Each row has a class, written after it.
[ 156   47  -82   17 -105  245   -4  410  -62   89  -40  213  -94 -140
  118   49 -103 -147   38  160 -401 -153  342  135 -388  118   -6   29
 -358  -56  -96  150  -90  141  104  415  -23  112]  J457
[ 109  -16 -164   -6 -116  100  -95  -58   21   -9  220  260  -34 -169
   16 -178  261  -49 -306  -59 -210  167 -144  -16 -227  465 -349   73
 -159 -253  -22  154   33 -186 -316 -152 -170 -127]  J565
[-168 -128  -61   -7   52 -232   16  -50 -519  281 -374   29  259  -24
  314  -77  130 -175  203  126  238  135  137 -103  141  346  467  176
   67   44  210  167   61    2 -520  130  -16 -355]  J457
[ -35 -236  277   34   -3 -146  272 -236   58   60  -39 -108  -99  156
  -56   52 -141  116 -209   40   46  -84  288   22  -59  -76  295  -75
  103   78  153   67   23   17  248  114   47  190]  J832
[ 353  358  129  -19 -110 -116  164  126 -635 -347 -108  196 -103 -210
  249  -10    3   52  170 -232  -38  -50  138  139    0 -336   18   17
 -293  367  116   44  -84  -74  165  186  256  251]  J784
[-223   27   -8   66  244  189  213 -528  126  330  122 -126 -106  -51
  145  -54 -103  195  -27   77  121   22   71   -6 -136  123  269  214
   62 -314 -184  138   71 -226   32   12 -117   68]  J457
[ 290  305   18  -87  121   90  119 -154 -208 -296 -314  152  -11  -98
  159  126   80   73  119   40   64  -69  330   41    2 -520  -87   10
  -69   10  133  -65  166 -140  -39  -47   -3   96]  J457
[-294  300  -19  -23   69  -70 -266  -73  -52   22  111  391  174   10
 -443  -33  273   80   89  -44  161  -71 -336 -218 -255  529  211 -131
  182  -93 -176 -122  -75 -158 -234  -72   19 -119]  J832
[  58  208 -127 -171 -152   83  135   82  185 -190   -1  212 -384   62
 -185  219  190  199  474 -140    5    1   12   73 -508 -397   53  234
  170  171  253 -348 -348  -76  174  -11  -44  340]  J565
[-249 -109   23 -295 -205  154 -133  343 -645 -109  -66 -130  131  286
  196   -7 -213 -294  295  237 -102  161  -23  192  -21   23   34   91
 -257  325 -157  168  -40 -241 -123  296   56   -7]  J63
[-172  375 -367    4  -49  -52    7  485  -51  184  -32 -277   21  353
 -327  213 -420 -171  599 -196  195  -87 -630 -222  -90  190  -56  316
  -51  244   56  127 -635  -48 -671  -87 -159 -592]  J345
[  15   25 -327   84  -11  182 -166   74  173 -183   57   74 -178  -97
  128  156  157   42  104  130 -441   51    9  187 -342  172 -154  136
 -256  105  -41 -130  -48 -252 -341   97   88 -127]  J63
[ 180 -205  203  273   44 -135  124  138 -159 -248  -44  241   52 -158
  -30  131  -36   44  -90   93 -146  -55  192 -174  250  -25  170  -88
  181  -75  -73  -39  237   56  -61   -6  -99   57]  J63
[ -72 -371   41 -483  -35 -142  241  389 -249  -41 -250 -467  -77  385
  230  301 -323 -183  341   57  -35  214   -9  102   -6 -355   71  354
   62  495  226  174 -412   31 -175  434    7 -361]  J15
[-260 -128 -241 -312 -372  154  143   67 -206 -108 -337 -376 -378  741
  342  100 -262  209  254 -253  246  286 -100 -156 -235 -199  107  679
 -119  319 -294  406  -28  -38 -580  -73  -78 -309]  J300
[-187  -38 -231  127 -183  101 -515 -296 -252  119  102  177  222  138
   58  -60  273 -114  -79  -37   73  -42 -200 -109   85  708   55  -33
 -109   -8 -315  113  369 -167 -473 -162 -169 -360]  J565
[-221   37 -330  108   20 -274  199  145  -33 -291    7  101  313 -137
  250 -144  -55  -69   81 -214  -93  167 -496  -37   58 -346 -231  102
  -71  134  264 -105  377   42 -449   23   35 -120]  J832
[ 447  154   -7 -172  197 -481  177  459 -245 -220   71  165  153  125
 -143 -264 -204   19  -69 -103   74  201   46  -58  144 -247  112  162
  160  -54  371  359   27 -131  -11   43 -268  -46]  J345
[-244   31 -329 -189  -60  -17  -34  -35 -218 -279  -75 -136  -51  159
  396 -361  176  -55 -363 -184  -43  482 -320  131   -9  108 -494  261
 -116   69  155   67  155  -60 -529 -290  284  -52]  J154
[   4 -204  -56    7   79   85   79 -140  326  -32   35 -183   40   16
  -14  393   16 -133  217  201 -116  -14  -89 -148 -259  281  121 -159
 -291  -17  -99  -17  -40 -223 -179  178 -140 -364]  J345
[  61  219  172   66   98   -7   31 -150 -241 -173 -207  284   10  -96
   51   79  141   23 -138   28   53 -218  250  -26 -138  -88  160 -163
  124  -50   27  -53  139  -57   51   19  252  138]  J832
[ 254 -264  201  -81  124 -188   -9 -121 -147 -298  212  148   60  -40
   73  132   -7    2  -39   18 -104  -34  151 -194  176   79  127 -105
  154 -152  -12  -53   92   56  -13  -19 -110 -100]  J832
[  49  -52  198  134  102 -283  429 -109  -31  -71 -261   87 -210 -257
  189  109 -111   80  -21   19   -5   16  397  -86   57  -14  187   70
   69 -189  207  -22   -3   94  -39   50  -43  -65]  J345
[ 365  -11 -148  -84   65 -213  449 -141 -222  -58 -110  -13  172 -407
  503 -313 -173   84 -343  -91  -74  163  272  214  -51 -482 -219  140
 -287   93  494  236  124  -20 -400  117  124   52]  J832
[ 357  -52  170  -23  110 -102   10 -187   14   70  108  -44  195  -30
   22  -61   89  208 -230 -215   57  -65  128  -10   94 -217  249    4
  160  -69  132   56   28  130  242   47    5   -4]  J565
[  32  265  -16  108   45  207  -49 -205 -139 -180 -125  346    2   81
 -107   45  135  -56 -159   -8   51 -234   13    0 -121 -183   44 -169
  171  -53  -64   29  290 -126  278   34    1  214]  J15
[ 250  212 -345  -49   51  172  -14   74  -47 -124 -402  402  268 -104
  178   13 -265   -8  173  173 -144   33  153   41    1 -188   -1  129
 -249  155   41  482   -5 -194 -585   68 -281 -171]  J457
[ -86 -212 -171  -57   24 -104  288 -146  -85 -132 -304 -117 -149  300
  194  -30 -125   65 -277   91   74  209   70  110   48 -194    0  259
  282  127  127  225  261 -162 -383  -21  -20 -203]  J300
[ 183   84 -341   84 -267  224  -44  -25  -45 -131    6  317  350  -90
  268 -182  190 -237   23  122 -197  -40  145  399   32  -33 -116  -68
 -203   73  221  126  278  -28  -58  134 -267  211]  J154
[-375  179 -318  -91  222 -152 -339  153 -470   88  -31   62  161  203
  -76 -258 -286 -222  353  -24  325   52 -459 -159  -37  361   54   -6
 -114  206  -62  232 -286  -74 -439   44 -262 -109]  J345
[ 232   68   89   38   80 -115   25  -36 -116 -153   29   50  -15 -118
  138  -17  145  166 -305 -201 -110   31   42   95   86 -184  -87   93
  112   42  162  -45  185   81  150  -34  172  147]  J565
[ 273  -45 -210  100   22   -8 -134   24  237  -71 -189   -1  -61  136
 -124  188   17  -61  277  -81   10   62   -8  -68   73 -238  113   88
  -14  169  142  -89  340 -227    6  -12 -136 -124]  J15
[ 495  281 -144  -45   39   -8  265   36  -46 -127  -85  130 -196 -233
  206    6 -131  159    7  -94 -183  148  277  163 -114 -402 -257  297
 -350  160  281  246   36 -221 -118   83 -108  120]  J15
[-128  148 -178  301  -51  121 -106  -47  119  -86  125  288  -10  -14
 -180  109  -80   32  247  102  -79 -161 -144 -286  -80  156  -77  -53
 -200 -188 -374  154  105 -233 -347  -84 -491 -272]  J15
[-225  155   48  187  -38  -26  101 -186 -221 -220 -171  411   -7  239
    4    9  111 -112 -392 -168  -77 -154   39   32   53   69  175 -114
  280  150  -65   18  348  -46   86   81  275   53]  J565
[ 234  158 -215   16   46   27  121  378 -307 -128  213  224  409 -138
   25   74   -5   -9  287  131 -255  105 -240 -224  -90 -235  -95  160
  -67 -115  137    7  -10   11 -623  -23 -106 -255]  J300
[ 147   96 -199  -54   -3  -20    9  -20 -146  185  343  -31  236   74
   64 -157 -109  -25 -125  -70  -60  -74    5  -22  128   13 -119  274
  -75   32  150  236   51  -11 -272 -104 -178  192]  J565
[ 320  303 -217  -96 -255  266  289  432  158   28   61 -105 -366 -169
  -10  -60 -366  369  210 -240  -12   12 -115   43 -334 -899 -175  493
  -71   12  -90  237 -160  -36  422   30  -71  423]  J345
[ 346 -481  504 -301  -63  312 -104   46  207  332 -155 -499 -138 -232
  150  243 -344  199  407    2 -274  236  500    4  231 -239   93  573
  -49 -385 -258   43 -207 -273   48  -43 -259 -314]  J154
[ 419  -74   99   75  171 -251  217   13 -360 -624   17   75   66 -151
  269  238   13  -15  265  119  -34   17  219 -116  308 -278    1 -105
 -109  105  210 -143  127   25 -174  -41 -195  143]  J63
[  72   35  -61  231 -121   19  135  351 -128 -266  130  286  -74 -303
  370  -53   16  -54  -99    4 -447   77 -116  148 -322  -85 -249   23
 -227  -28  105  221  -47 -110  -72  115   43   34]  J345
[-241  555 -336  -73  257 -136   -4  365 -182   22 -419  158  115 -113
   19 -445 -167 -139  -25 -244  169  250 -424  128  115 -136 -233  219
   43  296  276  152 -102   44 -154   -8  313  354]  J154
[-340  144 -357  147  136   49 -275  299 -440  144  243  166  220   -4
   20 -504  -10 -334 -228  -26  -29  105 -450 -150  -34  590 -207  -29
  -99 -302 -279   77  160   50 -501  -76  127 -112]  J784
[ 127  236 -109  -16  210 -208  147    5 -255  -36 -218  180   45   67
  -93  -64  -30   90 -257  -92  123   29   62 -112   47 -105  158   91
  210  125  183  147  126  -10 -159   16  142    4]  J345
[  58 -129  242  -29  113 -235   34   69 -161  -26 -193   58  -34 -109
  -16  -71 -154   81  -51    5   36   45  170    8  128  -46  195  -25
  103   73   84  119  -21   42  249  153  -72  193]  J154
[ 169 -113 -301  -56   57  -54  -77 -156  -77 -194   33   67  321  100
  179  146   -7 -103  195   47  -54   53  -17 -174  153  199   58   67
 -157    1  -12   96  234 -110 -691  -30 -355 -464]  J154
[ -15  150 -130  165    4  -41  188  100 -359 -113 -188  -84  -24 -151
  375 -170 -113  101  -76 -208 -118  179   -1  -51  120 -364 -326  283
 -284  168  160   96    4   98 -491 -161  155   73]  J345
[ 141 -104  -42 -279 -263   49 -270  668  -12 -174  429  -11  312  -33
   34  118  290  -77  313  195 -366 -147  -39 -180 -160   37 -147  269
   70 -577  -99  -85 -103  144 -250  -35 -318 -339]  J457
[ -42   90 -253 -122  102  125   -3 -342 -229  112 -312  249 -121 -139
  238  170  317  -89  220   24  -15  158   49  -14 -496  215  108  140
 -226  109  219  -99   41 -254 -348  172   88 -130]  J565
[  18  184 -432   -9 -150  176  -40  -23 -321  -73  160  305  149  142
  294 -187  225  -37 -135 -229 -110  -40 -173   23  -37 -116  -46  312
  139    8  -20  118  287   58 -280  -42   73   37]  J784
[-110  240 -171   58  225   10  -17 -107 -158   47 -251  -37    8  267
  167 -221    5    3 -308 -217  174  101    9  -95   24 -373   69   71
  109   62  158  -30  345  121   24 -160  476  174]  J345
[ 105  306 -208 -169  -60   81  -33   41  -16  288  126  203  203 -183
  -78 -113  -58  -45   75  221 -168   -8  114  291   97   87 -145  220
  -56   49  269  234 -162  -90   -2  131 -235  137]  J15
[ 326   57  -87 -127   34 -142  327   53 -423 -219  -80  238  182 -240
  353  -34  -46  -12   94   13  -98   -6  159  200  -32 -116   30  184
 -113   54  361  253  -61   96 -187  290 -310  156]  J784
[-133  113 -192  -23  -22 -127   88  -27 -209  -79  -87   26   50 -251
  175 -417  153 -154 -271   26   73  -19   51  108  -12  227 -330  -70
 -242  -39   32  133  -60   61 -302   95    1   95]  J832
[ 181  233   -9  192  173 -200  121  194 -323 -400  206  213  154 -148
 -126  -83   33   24 -146  -44   23 -152 -268 -170  104 -215   18 -133
  197  -30 -121   70  161 -221  -10    9   47   63]  J63
[-234  183  -24  202  122  235  172  153 -501 -153 -174  -95  154   76
  255  -54 -171 -261  150 -126 -104  -76 -338 -149 -137 -293  -61 -112
 -440  178 -110   72 -124  122  -91  215  303  183]  J784
[  75   58 -166  -15 -295  107  -26   88 -217  130  -57  -92  -44  -24
  109   56   13 -166  408  -31  -44   52   94  234 -210  -85 -239   71
 -489  410  375 -145 -206   -4 -242  106 -100   69]  J15
[ 229  469 -124  133  207  -35  191 -169 -150 -239 -114  207  100 -239
  152   19  164   87 -156  -91 -112  -59  -12   -3    3 -143 -143   29
  -75    4  261  -95  120   80 -200  -76  298  104]  J300
[  98 -146  163  145 -197   10 -274  428  408    9  156  -63  189 -165
 -230  288   41  161  252   83 -244 -212 -164  -60  139  -25  -55   90
  106 -157 -240   -2  -39  -35   42  -11 -389 -297]  J63
[ -89  243  128  239  243   43  139 -151 -404 -333  -65  201  -90   10
  167   93  112   51 -418  -30  -27 -126   -8 -112  -91  -65  104 -232
  114  136 -227  -18  257  -85   -3   -8  592  173]  J457
[ 233  168  -83  306 -313  -69  113 -342 -229 -165 -519  432  -14 -181
  231   29  264  137 -223 -151   48 -281  227   67  -97 -139  300  -62
  -21  122  248  110  545  162  223  137   86  154]  J300
[ 160   41 -284 -133   84  354 -195 -133  117   23  -66 -120 -128  -67
  481 -131 -170  -18  277 -240 -142  218  122  300   45 -263   43  380
 -157   18   -4  -56   66  -16  188   52  104  216]  J345
[ 299  206  243 -147  263   19  -28  -90   88  -30   86   62  199  -30
 -290  171   70  178   23   30   49   -5   57 -142  101 -128  108   27
  186  -91   77  -44  -59 -149   93 -194  -15  212]  J565
[  62   70 -336  -27    7 -167  -30  177  -35 -342 -190  205  198   16
   70  -29 -102   23  356   37  141  156 -164 -116  143 -332  -97  100
  -39   36  178   32  268   40 -374 -155 -432    6]  J565
[ 320   70   73   77  166   97  186   56   84 -545  -10  142  -86  -82
  -24  347   61  109  105  141 -240 -144  206  -61  -41 -534   19 -141
    9   76  -76 -204  209 -114  224   83   58  298]  J457
[ 122   13 -179  158  -49  -12  113  -41   -9  -15 -210   38   80 -130
  133   68  -33   50  215    6   91  158   34   86  188 -119   76   61
 -111  234  115  -50  281  -18 -228   -9  -84  -34]  J457
[-189  120 -230  139  164 -143  -77  161 -326   14  347  319  311 -211
   28 -222   42 -144   46    4 -136 -179 -283 -130  -36  375   71    7
   48 -167 -118  111  -28   85 -235  240 -253   14]  J154
[ 373  205  -69  -88  261   -7   99   27   12 -212  -33  -80  -77    4
   -7    9 -118  155   69 -110   83   67   35 -147  211 -638 -104  120
   72  -26   62 -104  110   -9  107 -214  132  207]  J784
[-167   91   46   84    3  191  187  217   47   -6 -238   50 -279  -58
   62   92   26  -80 -170   51 -345   78  -54   14 -394    4 -234   64
 -174  -81  -39   89 -130  -71   17  176  325 -120]  J832
[ 328   36  -82  104 -106  108   77 -552  -69   -7 -136  126 -245  -67
  226   59  288  -11  -25  -37   74  103  456  234 -225  123  129 -102
 -216  187  369 -176  101 -261  -75 -119  161  109]  J345
[ 278  -20  -42 -229   -4    9  324  138  -26   34  -57 -219  -82   70
  325  -44 -222    2   -3 -105 -111  119   97  123 -185 -559 -207  341
  -89  -22  485  180 -281   32  -98  -42   72   35]  J784
[ 120  224  -63 -261  244   38   69  576  412  -65   92  -37    3 -341
 -203  -59 -160  -94  184  125 -208  209 -247   52 -151 -182 -590  212
  -74 -174  190   58 -440 -238 -106 -118 -181  268]  J345
[-565  -31  393  543  128 -304  346  567  125  115  -90 -647 -573  202
  -90  -24 -138  108 -106  -93 -119   42 -121 -191  118 -449 -354  234
   47    5    4 -132 -242   15  133 -171  329   36]  J63
[-121   -6  175  147   57  175 -133    3 -190   66 -134   40   72  191
  120  -67   19   -4 -239 -137   18  -40   45 -107  121 -205  151   49
  200   77 -210   91  168  -54    5 -119  337  112]  J63
[  75  347 -175  172 -147   36  236  -60  176   61 -167  226   81 -213
   39 -206 -273  -52  142 -235  -25 -182   80  323   15  -46  164   18
 -198  165  205  123 -166  153  210  275  -21  254]  J832
